Small tables with named rows and columns. After each table, cells are looked up by row and column.

Table Defit
        Vusako   Fef  Sofek  Tizunu   Toz  Gekagi  Dotone  Kobup   Nek   Geb
Mekupe    -4.2  -0.9   -6.6    -1.4  -3.0    -3.7    -4.6   -1.5  -2.0  -3.0
Vesi      -3.9   5.1   -3.2    -5.8  -5.2    -8.3    -4.9   -0.1  -1.0   3.3
Nar       -4.7  -2.5   -0.5    -0.7  -8.8    -1.5    -1.9   -2.4  -2.5  -4.1
Renit      1.5  -1.5   -3.6    -0.4  -0.3    -3.4    -3.1   -1.9  -7.4  -3.8

What is the Vusako of Nar in Defit? -4.7
What is the Gekagi of Renit in Defit? -3.4
What is the Kobup of Mekupe in Defit? -1.5
What is the Dotone of Nar in Defit? -1.9
What is the Gekagi of Vesi in Defit? -8.3
What is the Sofek of Renit in Defit? -3.6

Table Ras
         Bitob  Divoz  Fofo  Zuzad
Lodub       96     57   142    102
Mazivo      66     91   123     94
Vipos       80    108   122     91
Tubo        50    174    28    113
Fideg      111    119    96    122
Pasa        95      1    84    126
Litigik     91    206    98     83
Tasotam     76    103   120    103
Ruro        70     93   123     92

Mazivo, Zuzad -> 94
Lodub, Fofo -> 142
Pasa, Zuzad -> 126
Vipos, Fofo -> 122
Vipos, Zuzad -> 91
Ruro, Fofo -> 123
Litigik, Zuzad -> 83
Ruro, Divoz -> 93
Mazivo, Fofo -> 123
Tubo, Divoz -> 174
Lodub, Zuzad -> 102

Mor:
|  | Zoza | Sirul | Leb | Zef |
|---|---|---|---|---|
| Duf | 69186 | 17929 | 65092 | 71686 |
| Tuta | 22606 | 67705 | 80850 | 45598 |
| Pugusu | 50090 | 81543 | 26141 | 59414 |
| Seke | 69186 | 90348 | 94404 | 34127 |
| Metufan | 76171 | 93366 | 91804 | 37612 |
| Konemav | 66008 | 29767 | 57797 | 91512 |

Konemav, Sirul => 29767
Duf, Leb => 65092
Tuta, Sirul => 67705
Tuta, Zoza => 22606
Duf, Zoza => 69186
Tuta, Leb => 80850
Duf, Zef => 71686
Pugusu, Leb => 26141

Sur
|  | Vununa | Gero | Rek |
|---|---|---|---|
| Zeza | 73 | 40 | 47 |
| Nomu | 95 | 39 | 52 |
| Silefav | 26 | 67 | 45 |
| Duso | 53 | 69 | 51 |
| Vidos | 88 | 46 | 53 |
| Rav | 83 | 45 | 52 |
| Lema | 64 | 41 | 46 |
| Sunub | 93 | 44 | 52 |
| Kuzib | 96 | 40 | 53 |
| Duvaz | 19 | 74 | 47 |
| Reki | 44 | 58 | 48 |
| Ref | 88 | 43 | 52 |

Gero of Duvaz is 74
Gero of Sunub is 44
Rek of Rav is 52
Vununa of Duvaz is 19
Rek of Sunub is 52
Gero of Nomu is 39
Vununa of Vidos is 88
Vununa of Reki is 44
Gero of Kuzib is 40
Gero of Reki is 58
Gero of Duso is 69
Vununa of Sunub is 93
Rek of Zeza is 47
Gero of Rav is 45
Gero of Silefav is 67
Rek of Nomu is 52
Gero of Zeza is 40
Which row has the largest Gero? Duvaz

Bep =
	Soripal	Kalivu	Fufet	Fusup	Volam
Zuzip	4	-14	-15	-17	-54
Deles	-20	-7	-68	56	-85
Nafos	65	19	24	-26	-29
Zamu	-81	-82	-60	-79	-34
Mar	-10	35	-93	-70	-19

Soripal of Zamu = -81
Soripal of Mar = -10
Volam of Zamu = -34
Volam of Deles = -85
Fufet of Mar = -93
Volam of Zuzip = -54
Volam of Nafos = -29
Kalivu of Mar = 35

Pasaf:
,Bepur,Fanirif,Kela,Kul,Ris,Loz
Mus,28380,14734,-7883,-20088,29885,34081
Fid,28380,10313,-16895,-20088,40871,46390
Nomur,28380,16602,-7883,-20088,-54475,-31294
Zim,42361,14734,-7883,-33845,-4092,34081
Lib,28380,14734,-7883,-19835,40871,76264
Kub,28380,12321,-17704,-20088,25987,15567
Vabeki,28380,14734,11281,38810,40871,21117
Runu,-51322,-70569,-18750,3992,45623,34081
Sok,-49286,14734,42120,69296,40871,34081

Nomur, Loz -> -31294
Nomur, Fanirif -> 16602
Sok, Kul -> 69296
Mus, Fanirif -> 14734
Lib, Fanirif -> 14734
Fid, Loz -> 46390
Fid, Kela -> -16895
Nomur, Kela -> -7883
Vabeki, Ris -> 40871
Lib, Ris -> 40871
Runu, Bepur -> -51322
Zim, Ris -> -4092
Zim, Kul -> -33845
Nomur, Kul -> -20088
Fid, Bepur -> 28380

Table Dafumov
fields: Sotor, Gedi, Foga, Gem, Tori, Rurom, Rer, Sete, Tinepen, Ragati
Pemes: [144, 120, 124, 155, 140, 141, 123, 134, 129, 149]
Pilaz: [91, 186, 118, 201, 114, 144, 148, 107, 125, 147]
Vut: [144, 154, 188, 70, 125, 154, 127, 72, 147, 125]
Dulefa: [192, 138, 194, 163, 170, 156, 172, 181, 166, 72]
Ker: [161, 168, 113, 100, 55, 159, 129, 97, 107, 94]
Dop: [121, 154, 78, 131, 121, 136, 114, 175, 142, 145]
Kazo: [147, 132, 131, 125, 140, 122, 145, 138, 119, 148]
Lelelu: [133, 152, 105, 113, 148, 125, 192, 137, 118, 134]
Gakogap: [154, 95, 147, 110, 114, 146, 117, 105, 127, 118]
Lopivo: [108, 52, 118, 142, 160, 108, 190, 53, 142, 193]
Fiz: [135, 109, 185, 142, 170, 134, 133, 96, 144, 141]
Fudib: [161, 108, 88, 138, 128, 133, 93, 229, 124, 159]
Vudomur: [180, 101, 157, 100, 121, 158, 40, 162, 143, 138]
Tate: [132, 172, 185, 131, 180, 125, 120, 169, 141, 130]

What is the Gem of Ker in Dafumov? 100
What is the Foga of Lopivo in Dafumov? 118
What is the Rurom of Pilaz in Dafumov? 144
What is the Gem of Lopivo in Dafumov? 142
What is the Rer of Tate in Dafumov? 120
What is the Sotor of Kazo in Dafumov? 147
What is the Rer of Lopivo in Dafumov? 190

Zuno:
         Davefud  Rira  Refed  Tetu
Vefotin      414   323    292   361
Godivi       478   245    317   709
Zem          609   348    253   435
Minorul      303   211    373   943
Sol          591   362    319   413
Tido         603   294    320   546
Zamiv        437   320     62   473
Nol          473   244    316   717

What is the Rira of Godivi in Zuno? 245
What is the Refed of Sol in Zuno? 319
What is the Rira of Minorul in Zuno? 211
What is the Rira of Zamiv in Zuno? 320
What is the Rira of Nol in Zuno? 244
What is the Rira of Vefotin in Zuno? 323
What is the Tetu of Nol in Zuno? 717
What is the Davefud of Nol in Zuno? 473
What is the Tetu of Godivi in Zuno? 709
What is the Davefud of Godivi in Zuno? 478
What is the Rira of Zem in Zuno? 348
What is the Davefud of Zamiv in Zuno? 437
What is the Refed of Tido in Zuno? 320
What is the Tetu of Zamiv in Zuno? 473
What is the Refed of Godivi in Zuno? 317
Row with the largest Davefud: Zem

Panovor
|  | Dalat | Reran | Zul |
|---|---|---|---|
| Gorag | 0.13 | -0.01 | 0.01 |
| Limum | 0.20 | -0.23 | -0.47 |
| Pif | 0.09 | -0.23 | 0.79 |
| Motin | 0.33 | -0.12 | -0.17 |
| Lodeke | 0.19 | -0.22 | -0.45 |
| Pap | 0.20 | -0.22 | -0.49 |
| Zatebit | 0.15 | -0.32 | -0.56 |
| Vuvidar | 0.13 | -0.20 | -0.48 |
| Besozam | -0.08 | 0.07 | 0.16 |
| Botire | 0.28 | 0.43 | -0.13 |
| Goniv | -0.06 | 0.69 | 1.00 |
| Dulo | 0.28 | -0.15 | -0.21 |

Pif, Dalat: 0.09
Zatebit, Dalat: 0.15
Besozam, Dalat: -0.08
Besozam, Reran: 0.07
Gorag, Dalat: 0.13
Gorag, Zul: 0.01
Pap, Zul: -0.49
Lodeke, Zul: -0.45
Which row has the largest Zul? Goniv

Mereli:
|  | Gif | Guri | Vef | Lineb | Makik | Bemavun | Vuf | Bigi | Mima | Mun |
|---|---|---|---|---|---|---|---|---|---|---|
| Tefof | 518 | 359 | 537 | 586 | 445 | 653 | 555 | 658 | 556 | 370 |
| Pif | 385 | 415 | 573 | 726 | 573 | 469 | 306 | 711 | 193 | 309 |
| Vosu | 521 | 602 | 593 | 625 | 560 | 225 | 622 | 456 | 653 | 619 |
| Ral | 549 | 419 | 448 | 527 | 453 | 523 | 371 | 421 | 702 | 337 |
| Sasilid | 520 | 220 | 401 | 448 | 391 | 577 | 470 | 554 | 440 | 566 |
| Forin | 549 | 436 | 473 | 392 | 528 | 590 | 609 | 647 | 424 | 490 |
| Nidure | 539 | 567 | 564 | 477 | 535 | 613 | 604 | 438 | 815 | 495 |

Vef of Sasilid = 401
Vuf of Tefof = 555
Makik of Pif = 573
Guri of Forin = 436
Mun of Forin = 490
Gif of Tefof = 518
Gif of Sasilid = 520
Bemavun of Nidure = 613
Mun of Sasilid = 566
Bigi of Tefof = 658
Mun of Nidure = 495
Bigi of Nidure = 438
Vef of Forin = 473
Bemavun of Ral = 523

Table Kebudor
,Popalu,Filepo,Megur,Mavezu
Gukeso,122,173,-852,2161
Lumuni,852,8235,-6056,1243
Veb,1800,3289,3948,1434
Labu,-110,5671,-3972,-507
Vemamap,2937,-511,-3736,-665
Bel,2141,3585,-5583,-2673
Fupusot,-1431,3950,2531,-2872
Vuto,1649,-1940,4560,1127
Fozilif,1911,653,4456,-2005

Veb, Filepo -> 3289
Bel, Mavezu -> -2673
Fupusot, Popalu -> -1431
Bel, Filepo -> 3585
Vemamap, Mavezu -> -665
Fozilif, Filepo -> 653
Labu, Mavezu -> -507
Vuto, Megur -> 4560
Gukeso, Filepo -> 173
Vuto, Popalu -> 1649
Vemamap, Megur -> -3736
Lumuni, Filepo -> 8235
Fozilif, Mavezu -> -2005
Labu, Popalu -> -110
Bel, Megur -> -5583

Table Viragir
|  | Lir | Bola | Bazoka |
|---|---|---|---|
| Fuzoluz | 26 | 93 | 96 |
| Nabu | 152 | 32 | 211 |
| Rugu | 26 | 143 | 113 |

Bola of Rugu is 143
Bazoka of Nabu is 211
Bola of Fuzoluz is 93
Lir of Fuzoluz is 26
Lir of Nabu is 152
Bola of Nabu is 32
Bazoka of Rugu is 113
Lir of Rugu is 26
Bazoka of Fuzoluz is 96

Movili
fields: Kigugi, Zirav
Fani: [5560, 94]
Dezoti: [6047, 5539]
Baz: [3289, 6536]
Rotaz: [4297, 2906]
Nepuv: [5964, 5983]
Lep: [5579, 3276]
Gav: [5653, 5051]
Baf: [4786, 5754]
Lir: [8283, 6940]
Dom: [6516, 3237]
Kiledo: [5195, 6174]
Kadule: [7350, 5949]
Niru: [4424, 5808]

Zirav of Nepuv = 5983
Zirav of Kadule = 5949
Kigugi of Baz = 3289
Zirav of Rotaz = 2906
Kigugi of Baf = 4786
Zirav of Dom = 3237
Zirav of Baz = 6536

